Below is a small trained network, with its code and all its weights. Each question gives an input and a class and asks what happens when units are switched off, that is, made to give their printed mean instead of their output.

import numpy as np


def w(rows, s, z=0):
    codes = np.array(rows[::2]) - 128.0
    scale = np.full(codes.shape[1], s)
    scale[-1] = z or s
    return codes * scale


def f(y):
    return y / 2 * (1 + np.tanh(0.7978845608 * (y + 0.044715 * y**3)))


def log_softmax(a):
    a = a - a.max(-1, keepdims=True)
    return a - np.log(np.exp(a).sum(-1, keepdims=True))


def net(x, mask):
    res = np.array(x, float).reshape(1, 4) / 4 @ E
    y = f(res @ A[0][:, :-1].T + A[0][:, -1])
    res = res + np.where(mask, y, B[0][:, -1]) @ B[0][:, :-1]
    return log_softmax(res[-1] @ U[:, :-1].T + U[:, -1])


A, B = {}, {}
E = w([
[69,213,138,171,133,188,227,60,236],'x0',
[194,101,220,41,95,183,74,14,191],'x1',
[155,116,2,28,204,153,129,148,204],'x2',
[11,14,115,163,172,114,102,42,147],'x3',
],0.0065)
A[0] = w([
[87,152,254,226,74,106,121,125,66,4],'n0',
[120,146,23,28,206,174,146,168,187,34],'n1',
[138,117,49,76,177,160,113,145,169,41],'n2',
[158,110,172,100,99,131,84,89,184,49],'n3',
[72,66,89,130,154,93,146,51,126,57],'n4',
[147,61,135,72,143,105,49,169,64,107],'n5',
[189,95,199,83,116,165,116,56,143,161],'n6',
[150,67,131,99,103,79,57,148,70,34],'n7',
[180,110,160,98,105,172,92,81,171,96],'n8',
[105,141,20,197,167,84,153,213,111,69],'n9',
[61,50,137,137,156,93,83,87,143,100],'n10',
[216,229,166,104,112,105,149,169,129,118],'n11',
[99,161,139,125,132,216,214,81,183,103],'n12',
[87,194,115,149,134,154,192,91,191,89],'n13',
[94,36,123,180,166,128,121,92,141,48],'n14',
[78,185,159,170,121,159,198,98,173,81],'n15',
[140,84,69,73,226,130,120,139,181,89],'n16',
[92,171,90,189,153,67,192,174,89,133],'n17',
[208,198,121,112,82,153,152,184,122,73],'n18',
[90,44,125,167,156,129,113,95,145,132],'n19',
[45,81,131,116,168,161,118,97,119,109],'n20',
[180,120,174,42,137,135,88,68,158,86],'n21',
],0.0078,0.0046)
B[0] = w([
[113,72,254,60,93,139,97,192,183,238],'n0',
[137,70,234,77,87,139,104,193,165,238],'n1',
[144,65,211,117,98,127,124,167,124,189],'n2',
[105,65,144,204,163,138,140,121,78,174],'n3',
[139,127,101,79,97,175,180,135,95,190],'n4',
[208,189,64,118,110,53,63,79,133,248],'n5',
[78,83,113,157,218,173,146,104,103,255],'n6',
[204,137,108,113,112,50,69,90,96,207],'n7',
[86,50,109,190,184,148,123,133,73,200],'n8',
[93,34,133,183,219,148,117,97,65,219],'n9',
[116,161,94,79,99,180,174,143,101,221],'n10',
[79,174,72,81,84,182,197,148,73,219],'n11',
[164,137,94,130,109,53,40,70,88,223],'n12',
[207,101,67,109,101,59,58,90,79,208],'n13',
[140,143,109,87,91,173,168,156,55,184],'n14',
[204,86,109,102,102,66,60,65,97,205],'n15',
[121,112,202,108,87,120,116,146,153,222],'n16',
[73,82,138,186,200,149,91,83,84,211],'n17',
[87,139,65,85,64,194,191,159,46,195],'n18',
[101,174,76,64,73,187,171,158,127,209],'n19',
[116,147,90,89,98,141,168,134,121,192],'n20',
[95,68,128,187,181,155,123,92,89,218],'n21',
],0.0088,0.0062)
U = w([
[89,95,116,170,214,143,130,112,99,92],'0',
[200,136,73,114,99,54,83,99,117,111],'1',
[110,155,70,90,69,172,209,136,106,104],'2',
[130,106,249,100,87,126,117,150,149,109],'3',
[112,160,107,134,162,125,129,120,166,252],'4',
[138,143,125,152,126,115,146,130,160,105],'5',
],0.019,0.022)

Each question gives the input, the list of numbers given to net, and the class t.
The units are the neurons (one row each of A and B). Each row of codes is followed by its name. A weight is (code - 128) times the scale printed after its matrix; where a second scale follows, it is the last column's (A, B and U).
mask holds one flag per neuron, in row order. A switched-off neuron (its flag False) gives its mean, the last column of its row in B, instead of its output. The means were averaged over made-up inputs and are rounded, as every weight is.
A unit's drop is (log p(t) with every unit on - log p(t) with that unit switched off) / (log p(t) with every unit on - log p(t) with every unit switched off).
The circuit of an input: a set's keep is (log p(t) with only the set's units on - log p(t) with every unit switched off) / (log p(t) with every unit on - log p(t) with every unit switched off). Starting from the 12 units with the biggest drops (on a tie, the unit counted first), units are removed one at a time, each time the one whose removal leaves the highest keep (on an exact tie, the one counted first), for as long as the keep stays at least 0.8.
circuit, biggest first: the units of the circuit, biggest drop first
unit that matters most: the unit with the biggest drop
top k neurons: the k neurons with the biggest drops, biggest first
drop of u: that unit's drop, to one decimal
input [2,6,8,-1], class 3: top 3 neurons -> (n1 n16 n2)
input [3,-6,8,2], class 3: circuit, biggest first -> (n1)
input [-1,-3,-4,-1], class 3: top 2 neurons -> (n6 n0)
input [5,4,3,5], class 1: top 3 neurons -> (n12 n13 n11)
input [6,-6,0,-4], class 0: top 4 neurons -> (n17 n9 n5 n7)
input [-6,-6,-2,-3], class 0: top 2 neurons -> (n9 n17)
input [6,2,3,-6], class 1: top 4 neurons -> (n12 n13 n15 n19)
input [7,4,8,-3], class 3: top 4 neurons -> (n1 n2 n5 n16)
input [7,-4,-2,7], class 1: top 3 neurons -> (n15 n13 n12)
input [-4,4,-8,8], class 2: top 2 neurons -> (n10 n19)
input [-3,1,1,1], class 4: top 3 neurons -> (n13 n12 n15)
input [1,0,8,8], class 2: top 3 neurons -> (n19 n4 n10)
input [-8,-6,2,7], class 1: top 2 neurons -> (n5 n7)
input [2,1,-1,-2], class 4: unit that matters most -> n5
input [2,5,1,-6], class 2: top 3 neurons -> (n11 n18 n9)
input [-5,6,7,8], class 2: drop of n10 -> 0.2
input [7,0,-2,1], class 1: drop of n3 -> 0.0
input [-4,-3,-2,-5], class 2: drop of n11 -> 0.6
